Below is a small trained network, with its code and all its weights. Each question gives an input and a class and asks what happens when units are switched off, that is, made to give their printed mean instead of their output.

import numpy as np


def w(rows, s, z=0):
    codes = np.array(rows[::2]) - 128.0
    scale = np.full(codes.shape[1], s)
    scale[-1] = z or s
    return codes * scale


def norm(h):
    return h / np.sqrt((h * h).mean(-1, keepdims=True) + 1e-5)


def f(y):
    return np.maximum(y, 0)


def log_softmax(a):
    a = a - a.max(-1, keepdims=True)
    return a - np.log(np.exp(a).sum(-1, keepdims=True))


def net(x, mask):
    res = np.array(x, float).reshape(1, 4) / 4 @ E
    u = 0
    for l in range(3):
        y = f(norm(res) @ A[l][:, :-1].T + A[l][:, -1])
        res = res + np.where(mask[u : u + 4], y, B[l][:, -1]) @ B[l][:, :-1]
        u += 4
    return log_softmax(norm(res)[-1] @ U[:, :-1].T + U[:, -1])


A, B = {}, {}
E = w([
[133,125,117,113,114,124,111,124],'x0',
[156,87,152,207,73,241,80,88],'x1',
[141,212,19,180,76,179,198,150],'x2',
[138,143,103,3,174,206,151,72],'x3',
],0.0022)
A[0] = w([
[166,184,131,39,169,205,187,19,45],'0.n1',
[44,201,144,55,183,75,150,83,65],'0.n2',
[138,126,152,65,97,196,182,41,32],'0.n3',
[196,111,178,151,51,252,121,48,2],'0.n4',
],0.0037,0.0034)
B[0] = w([
[130,1,57,11,100,159,130,216,252],'0.n1',
[161,154,109,98,172,175,37,178,229],'0.n2',
[140,93,30,50,246,155,45,169,184],'0.n3',
[209,254,217,172,119,203,94,81,208],'0.n4',
],0.0047,0.0027)
A[1] = w([
[109,200,39,118,45,238,252,104,4],'1.n1',
[15,147,124,61,101,108,123,175,159],'1.n2',
[119,93,175,77,215,159,31,53,28],'1.n3',
[5,188,172,60,202,77,67,130,118],'1.n4',
],0.0037,0.0028)
B[1] = w([
[44,94,219,114,72,2,197,89,229],'1.n1',
[144,155,162,186,68,94,184,122,246],'1.n2',
[72,108,143,148,122,85,185,103,223],'1.n3',
[135,163,112,168,100,180,153,89,253],'1.n4',
],0.0067,0.0024)
A[2] = w([
[153,83,76,238,102,79,99,222,147],'2.n1',
[69,92,169,119,204,77,83,55,3],'2.n2',
[146,254,78,103,174,84,139,187,94],'2.n3',
[123,133,128,93,61,161,195,160,78],'2.n4',
],0.0053,0.0038)
B[2] = w([
[128,77,53,15,189,169,142,160,252],'2.n1',
[61,99,113,177,27,38,201,129,150],'2.n2',
[163,170,214,191,120,187,3,62,227],'2.n3',
[109,79,128,216,177,81,136,121,209],'2.n4',
],0.0063,0.0033)
U = w([
[125,42,47,1,249,174,99,232,141],'0',
[26,67,217,213,63,19,238,71,3],'1',
[197,223,225,187,183,204,33,62,237],'2',
],0.0061,0.0023)

Each question gives the input, the list of numbers given to net, and the class t.
The units are the neurons (one row each of A and B). Each row of codes is followed by its name. A weight is (code - 128) times the scale printed after its matrix; where a second scale follows, it is the last column's (A, B and U).
mask holds one flag per neuron, layer by layer. A switched-off neuron (its flag False) gives its mean, the last column of its row in B, instead of its output. The means were averaged over made-up inputs and are rounded, as every weight is.
A unit's drop is (log p(t) with every unit on - log p(t) with that unit switched off) / (log p(t) with every unit on - log p(t) with every unit switched off).
The circuit of an input: a set's keep is (log p(t) with only the set's units on - log p(t) with every unit switched off) / (log p(t) with every unit on - log p(t) with every unit switched off). Starting from all 12 units, units are removed one at a time, each time the one whose removal leaves the highest keep (on an exact tie, the one counted first), for as long as the keep stays at least 0.8.
circuit, biggest first: the units of the circuit, biggest drop first
most important unit: the unit with the biggest drop
k most important neurons: the k neurons with the biggest drops, biggest first
k most important neurons of layer l: the k neurons of layer l with the biggest drops, biggest first
drop of u: that unit's drop, to one decimal
input [3,-3,3,-6], class 0: circuit, biggest first	2.n1
input [2,-2,3,-3], class 0: 2 most important neurons of layer 2	2.n1; 2.n2
input [-5,-4,4,-6], class 0: 2 most important neurons	2.n1; 0.n4
input [-2,-6,-1,4], class 2: 2 most important neurons	2.n3; 0.n2
input [4,-7,-5,-6], class 2: circuit, biggest first	1.n1; 1.n4
input [5,-7,-5,6], class 2: 2 most important neurons	0.n2; 1.n1
input [5,7,5,-7], class 0: 4 most important neurons	2.n1; 2.n3; 1.n4; 1.n2
input [-4,6,-6,1], class 1: 2 most important neurons	1.n3; 2.n2
input [-7,-1,-3,-3], class 0: 3 most important neurons	1.n1; 0.n4; 2.n1
input [-8,4,4,-2], class 1: 2 most important neurons	1.n1; 0.n2
input [-8,3,7,5], class 1: 2 most important neurons	1.n1; 2.n1
input [-2,-6,1,5], class 2: 3 most important neurons	2.n3; 2.n1; 1.n2
input [-7,-7,-6,-8], class 0: 2 most important neurons	2.n1; 1.n1
input [8,-7,2,-5], class 2: most important unit	2.n3
input [7,-1,-3,0], class 1: 2 most important neurons	1.n3; 2.n3
input [-3,0,5,3], class 1: 2 most important neurons	1.n1; 2.n1
input [1,2,0,-6], class 0: drop of 2.n1	0.1
input [-2,-6,4,1], class 2: drop of 0.n2	0.4
input [8,-2,2,-5], class 0: drop of 2.n1	1.2
input [7,0,-4,0], class 1: most important unit	1.n3
